Here is a tiny trained network, its code and every weight. The questions are about switching its units off for an input and a class, where a switched-off unit gives its printed mean instead of its output.

import numpy as np


def w(rows, s, z=0):
    codes = np.array(rows[::2]) - 128.0
    scale = np.full(codes.shape[1], s)
    scale[-1] = z or s
    return codes * scale


def f(y):
    return y / 2 * (1 + np.tanh(0.7978845608 * (y + 0.044715 * y**3)))


def log_softmax(a):
    a = a - a.max(-1, keepdims=True)
    return a - np.log(np.exp(a).sum(-1, keepdims=True))


def net(x, mask):
    res = np.array(x, float).reshape(1, 3) / 4 @ E
    y = f(res @ A[0][:, :-1].T + A[0][:, -1])
    res = res + np.where(mask, y, B[0][:, -1]) @ B[0][:, :-1]
    return log_softmax(res[-1] @ U[:, :-1].T + U[:, -1])


A, B = {}, {}
E = w([
[179,251,140],'x0',
[185,102,57],'x1',
[187,54,204],'x2',
],0.013)
A[0] = w([
[111,157,52,86],'N1',
[101,60,76,131],'N2',
[94,142,160,113],'N3',
[148,117,161,76],'N4',
[105,158,67,76],'N5',
[147,146,135,161],'N6',
[190,112,78,68],'N7',
[183,118,82,113],'N8',
[142,140,130,168],'N9',
[23,172,248,87],'N10',
[201,107,169,119],'N11',
[108,156,155,148],'N12',
[168,107,154,70],'N13',
[161,124,96,92],'N14',
[103,100,121,195],'N15',
[75,124,57,82],'N16',
[166,118,87,93],'N17',
[149,96,139,140],'N18',
[133,59,95,170],'N19',
[159,158,158,161],'N20',
[157,117,81,113],'N21',
[78,52,91,254],'N22',
[146,124,77,120],'N23',
[110,159,156,171],'N24',
[67,161,97,99],'N25',
[187,155,112,181],'N26',
[84,128,182,59],'N27',
[153,160,144,227],'N28',
[172,181,123,195],'N29',
[136,90,124,134],'N30',
[171,72,166,98],'N31',
[177,153,135,198],'N32',
[84,159,115,73],'N33',
[138,115,126,75],'N34',
[116,98,119,195],'N35',
[160,119,95,64],'N36',
[148,180,120,184],'N37',
[155,149,130,149],'N38',
],0.018,0.0038)
B[0] = w([
[121,187,155,206],'N1',
[90,122,186,222],'N2',
[143,66,192,158],'N3',
[168,209,152,149],'N4',
[136,179,153,196],'N5',
[97,129,102,154],'N6',
[190,29,161,189],'N7',
[145,66,189,187],'N8',
[88,132,96,145],'N9',
[171,59,180,250],'N10',
[123,254,134,202],'N11',
[127,81,161,163],'N12',
[153,212,135,165],'N13',
[155,71,187,157],'N14',
[55,131,138,173],'N15',
[138,218,147,206],'N16',
[164,60,194,168],'N17',
[105,184,136,164],'N18',
[103,116,124,213],'N19',
[83,152,114,179],'N20',
[136,105,196,170],'N21',
[89,127,142,253],'N22',
[171,104,178,168],'N23',
[117,82,149,169],'N24',
[180,178,153,205],'N25',
[49,100,152,197],'N26',
[162,90,167,166],'N27',
[78,115,132,185],'N28',
[90,89,160,217],'N29',
[101,160,129,165],'N30',
[133,200,128,203],'N31',
[45,125,135,189],'N32',
[165,166,156,176],'N33',
[130,164,155,130],'N34',
[85,131,123,169],'N35',
[163,77,185,154],'N36',
[91,104,151,203],'N37',
[88,122,126,161],'N38',
],0.0081,0.014)
U = w([
[175,57,213,126],'0',
[5,111,160,67],'1',
[150,204,182,114],'2',
[76,106,145,255],'3',
[178,103,119,66],'4',
[155,121,88,76],'5',
[185,127,78,83],'6',
],0.013,0.0087)

Each question gives the input, the list of numbers given to net, and the class t.
The units are the neurons (one row each of A and B). Each row of codes is followed by its name. A weight is (code - 128) times the scale printed after its matrix; where a second scale follows, it is the last column's (A, B and U).
mask holds one flag per neuron, in row order. A switched-off neuron (its flag False) gives its mean, the last column of its row in B, instead of its output. The means were averaged over made-up inputs and are rounded, as every weight is.
A unit's drop is (log p(t) with every unit on - log p(t) with that unit switched off) / (log p(t) with every unit on - log p(t) with every unit switched off).
most important unit: the unit with the biggest drop
k most important neurons: the k neurons with the biggest drops, biggest first
drop when u is switched off: that unit's drop, to one decimal
input [4,-4,-4], class 0: 2 most important neurons -> [N10 N11]
input [4,-8,-6], class 0: most important unit -> N10
input [0,3,2], class 3: 2 most important neurons -> [N10 N25]
input [-2,-3,1], class 3: 4 most important neurons -> [N7 N8 N17 N23]
input [3,-5,6], class 2: 2 most important neurons -> [N11 N7]
input [0,-2,-2], class 3: 2 most important neurons -> [N7 N11]
input [-2,5,6], class 2: 2 most important neurons -> [N11 N31]
input [-5,8,-8], class 0: 2 most important neurons -> [N7 N17]
input [1,3,3], class 3: 3 most important neurons -> [N10 N25 N16]
input [8,7,-4], class 1: 2 most important neurons -> [N26 N32]
input [-6,-5,6], class 1: drop when N37 is switched off -> -0.1
input [6,7,-2], class 0: drop when N7 is switched off -> 0.2
input [8,-6,-5], class 1: drop when N28 is switched off -> 0.1
input [-5,-5,6], class 2: most important unit -> N31
input [5,4,4], class 1: drop when N26 is switched off -> 0.2
input [-1,0,2], class 3: 2 most important neurons -> [N16 N25]
